[ -5.8  -1.9  -6.7  -2.9 -10.4   5.2   7.1  11.9 -10.8  -5.7  -1.8  14.6
 -36.4   5.2  -6.5 -11.9  -5.5  -9.1  16.9   0.4  -9.5   2.2   4.0   3.6
   4.6  -1.2  -5.5  -1.2 -27.3  -6.8  -0.2 -14.0  29.5  14.2 -23.8  -7.3
   5.8 -26.0  10.1 -53.2  -2.8  -9.7 -18.3  38.3 -19.5  -0.4  -4.2 -12.5
  -4.6  -7.1  -2.4   4.6 -19.8  -1.5  -3.0   8.9  -2.8  -2.4 -15.2 -31.2
   1.5]	<5>
[ -5.5   7.9  -3.0   1.7  -2.7   4.8   1.8  14.2  -4.0 -11.7  -4.3   8.4
 -33.5   4.7  -7.7 -13.7  -6.9 -10.6  13.7   9.8  -7.7  -4.9   4.1  12.8
   6.5 -11.2   0.9   4.6 -30.9  -1.0   9.8  12.5  44.1  19.8 -28.3  -6.3
   6.9 -29.9   5.8 -48.9  -3.8  -0.5 -32.1  27.1 -23.1   2.2  -8.5 -12.3
  -3.0  -9.3  -3.4  26.3   3.3  -2.3  -8.3  17.6   5.0 -16.2  -6.0 -18.5
   7.6]	<5>
[ -5.7   4.5   1.0  -0.5  -7.5   5.1   0.6   5.6 -13.5 -12.5  -1.1  13.9
 -17.0   1.3 -13.9  -5.8  -6.9   0.4   7.6  -2.1 -11.4  -3.5   6.6  -1.8
  10.5   0.6  -5.5   2.6 -19.2  -7.2   6.9  -7.3  29.6   9.0  -5.9  -7.1
   5.0 -29.8  12.7 -35.3  -6.6   6.1 -26.5  32.2 -15.9  -1.1  -5.2  -0.2
   2.3  -9.3   0.8  -4.3 -12.7  -0.5  -2.8  12.5   2.8  10.7  -5.5 -18.3
   4.0]	<24>
[ -1.8   2.2  -6.9  -3.8  -9.0   0.4  -6.5   8.7  -2.2  -8.2  -2.9  11.8
 -27.6   8.8  -2.8  -8.5 -13.9  -5.8   7.4   1.2  -0.7  -2.8   5.0  -1.9
  -4.4  -1.8  -3.5   5.9 -14.1  -5.6   0.6 -11.5  27.1  15.5 -20.3  -5.1
  -4.2 -20.9  10.5 -31.5  -4.6   1.7 -20.2  33.7 -12.5   0.9 -15.0 -15.0
  -4.8 -11.3  -4.8   8.5 -17.5  -0.1   2.1   9.0   2.5   1.1  -4.2 -33.6
  -2.1]	<5>
[  0.6  12.8  -0.2  -2.1 -14.1   6.5   0.3  27.7 -17.4 -14.9   3.3  18.4
 -29.3  -4.4 -21.2  -9.0  -9.1  -5.9   3.1   6.1 -11.4  -2.5   5.7   0.5
   3.5   2.5   2.7  -3.9 -24.9  -5.1  17.9   8.1  40.0   4.0  -7.8  -7.4
   4.7 -23.3  13.4 -50.3  -7.9   8.3 -31.1  45.3 -31.3   1.7 -24.3  -1.0
   4.7 -15.5  -7.8   4.4 -22.3  -5.5 -18.0  19.1 -15.4   3.4 -15.5 -25.6
   5.4]	<24>
[-10.2   1.4  -2.2  -3.4 -11.7   7.3   1.1  17.7 -13.8  -3.7  -6.4  -3.8
 -33.2   3.2  16.2 -16.0  -1.0   4.8  16.1   4.4  -1.3  -7.7   6.5  -4.1
   4.8  -3.4  -3.8  -0.3 -22.4  -5.5 -25.2 -16.9  33.1  17.4 -33.2 -11.7
   9.0 -20.9   7.0 -60.6 -13.0   5.7  -4.9  40.1 -23.4   3.5   5.2  -8.5
  -1.3 -15.4  -5.2  -9.5 -10.1  -2.0   0.4  19.4  10.5  -5.9  -8.2 -20.6
  -2.5]	<5>
[ -6.4   3.4  -6.6  -2.5 -13.2   3.2   2.3  15.5  -7.4  -5.4  -1.5  10.8
 -34.2   7.7   1.0  -8.0  -9.8  -4.2  10.5  -2.7  -6.3   0.9   8.2  -0.2
   8.5   3.0  -2.7  -2.4 -17.1  -3.4  -0.5 -15.0  22.3   9.8 -16.5  -5.0
   4.1 -24.6  12.7 -45.5  -4.5  -7.9 -19.4  36.7 -15.1   0.9   3.4 -10.3
  -0.4  -6.9  -0.1  -6.2 -18.4   0.7  -3.9  12.3  -1.0  -0.5 -10.7 -25.3
  -0.7]	<29>
[  0.1   2.2  -2.5  -0.8 -15.3   4.5   2.1  15.4 -13.9 -12.0  -1.5   7.7
 -26.0   6.6 -12.9  -9.5  -5.2   0.3   9.7   9.8 -22.8  -5.1   5.7   5.0
  11.8  -0.2  -0.3  -8.4 -23.8  -5.3   8.1   1.0  28.2  -2.6  -8.3  -3.4
  10.8 -20.8   7.1 -42.0  -6.9  -5.2 -16.5  28.0 -28.1  -0.2   2.6   9.9
   6.6  -4.2  -7.0  -8.6 -12.2  -2.6 -14.3  16.5  -5.1  -3.0 -10.9  -4.2
   8.6]	<10>
[-11.2   8.1  -0.4   3.7  -5.7   1.5  11.1  21.3  -8.4  -7.7  -3.6   3.9
 -26.2   5.4   4.9 -17.8 -15.5  -0.6  13.0   8.4 -26.6 -11.3  10.2   4.4
  11.6   1.2   1.7  -9.0 -25.5  -8.7   5.4   0.6  24.4   6.0 -24.1  -1.8
  12.8 -21.9   8.2 -60.6 -18.6  -0.5  -1.2  28.9 -34.3   3.6  -4.9   2.7
   4.8  -5.0  -4.2  -5.9 -14.1  -4.5  -9.3  22.3  -2.7  -7.5  -5.1 -16.0
   8.3]	<10>
[ -3.7   8.7  -2.0  -1.8 -14.6   0.6  -3.9  18.9 -11.4  -8.4  -2.3  17.0
 -12.7   2.0 -17.0  -2.9  -7.5  -1.8   1.7  -4.8  -9.4  -3.8   6.9  -5.0
  -5.4   3.7  -5.7  -5.0 -16.0  -4.1  -6.4  -9.7  27.2  10.5 -10.2  -6.5
  -2.3 -16.0  12.0 -28.6 -11.4   8.9 -13.9  35.6 -14.8   1.2 -16.5  -2.5
  -0.7 -11.3  -4.8  -9.3 -26.4   1.2   2.7   6.2  -3.6  17.1  -9.1 -25.3
   1.2]	<24>
[ -2.8  -0.2 -10.5  -1.5 -16.1   7.2 -12.6  17.3 -11.4  -4.6   0.4  19.5
 -45.1  -1.3  -0.7 -10.6  -3.9  -6.6  11.1  -4.5   8.7  -1.5   5.9   0.3
   6.9  -1.9   0.6   4.0 -16.3  -1.3   3.8 -14.0  38.0  19.1 -23.4  -7.2
   8.7 -44.3  14.7 -51.6  -0.2  -3.9 -26.2  55.3 -21.4   0.7 -11.0 -24.6
  -4.7 -16.6  -2.2   8.3 -10.7  -0.2   0.9   8.4   3.6  -2.0 -10.5 -40.3
   1.7]	<5>
[-10.6   1.0 -10.4   0.3 -10.7   2.9   1.0  11.7 -10.0  -5.2  -3.9  16.8
 -27.4   0.7 -16.0 -11.0  -2.0  -4.7  19.2  -1.3 -11.1  -2.6   3.2   1.9
   9.0  -0.1  -6.9  -2.8 -24.6  -2.1  -3.2  -6.7  25.6  17.3 -23.3  -6.6
   7.2 -12.8  11.7 -50.0  -1.7  -1.3   8.0  33.4 -26.0   2.4 -18.4 -12.5
  -9.0 -12.7  -2.9   8.4 -21.4   1.3   4.5   3.2  -5.8   5.2 -12.3 -33.9
  -2.0]	<16>
[  5.3  10.5  -1.2  -1.5 -10.0   8.2   2.1  23.0 -10.4  -7.6   7.1   2.9
 -35.9   8.6  -5.2  -9.0 -13.6  -4.6  -3.4  -4.0  -4.9 -10.3   4.2   0.1
   2.3   1.9   3.0   8.5 -26.2 -14.2  19.5 -11.1  39.1   6.9  -8.6  -7.2
   7.1 -52.6  15.7 -50.7  -2.8   2.7 -60.6  38.7 -29.5   2.1   9.3   6.8
   6.6 -10.1  -3.2  -7.8 -24.3  -3.0 -24.1  29.4   3.8   0.0 -10.0 -24.2
  -2.9]	<29>
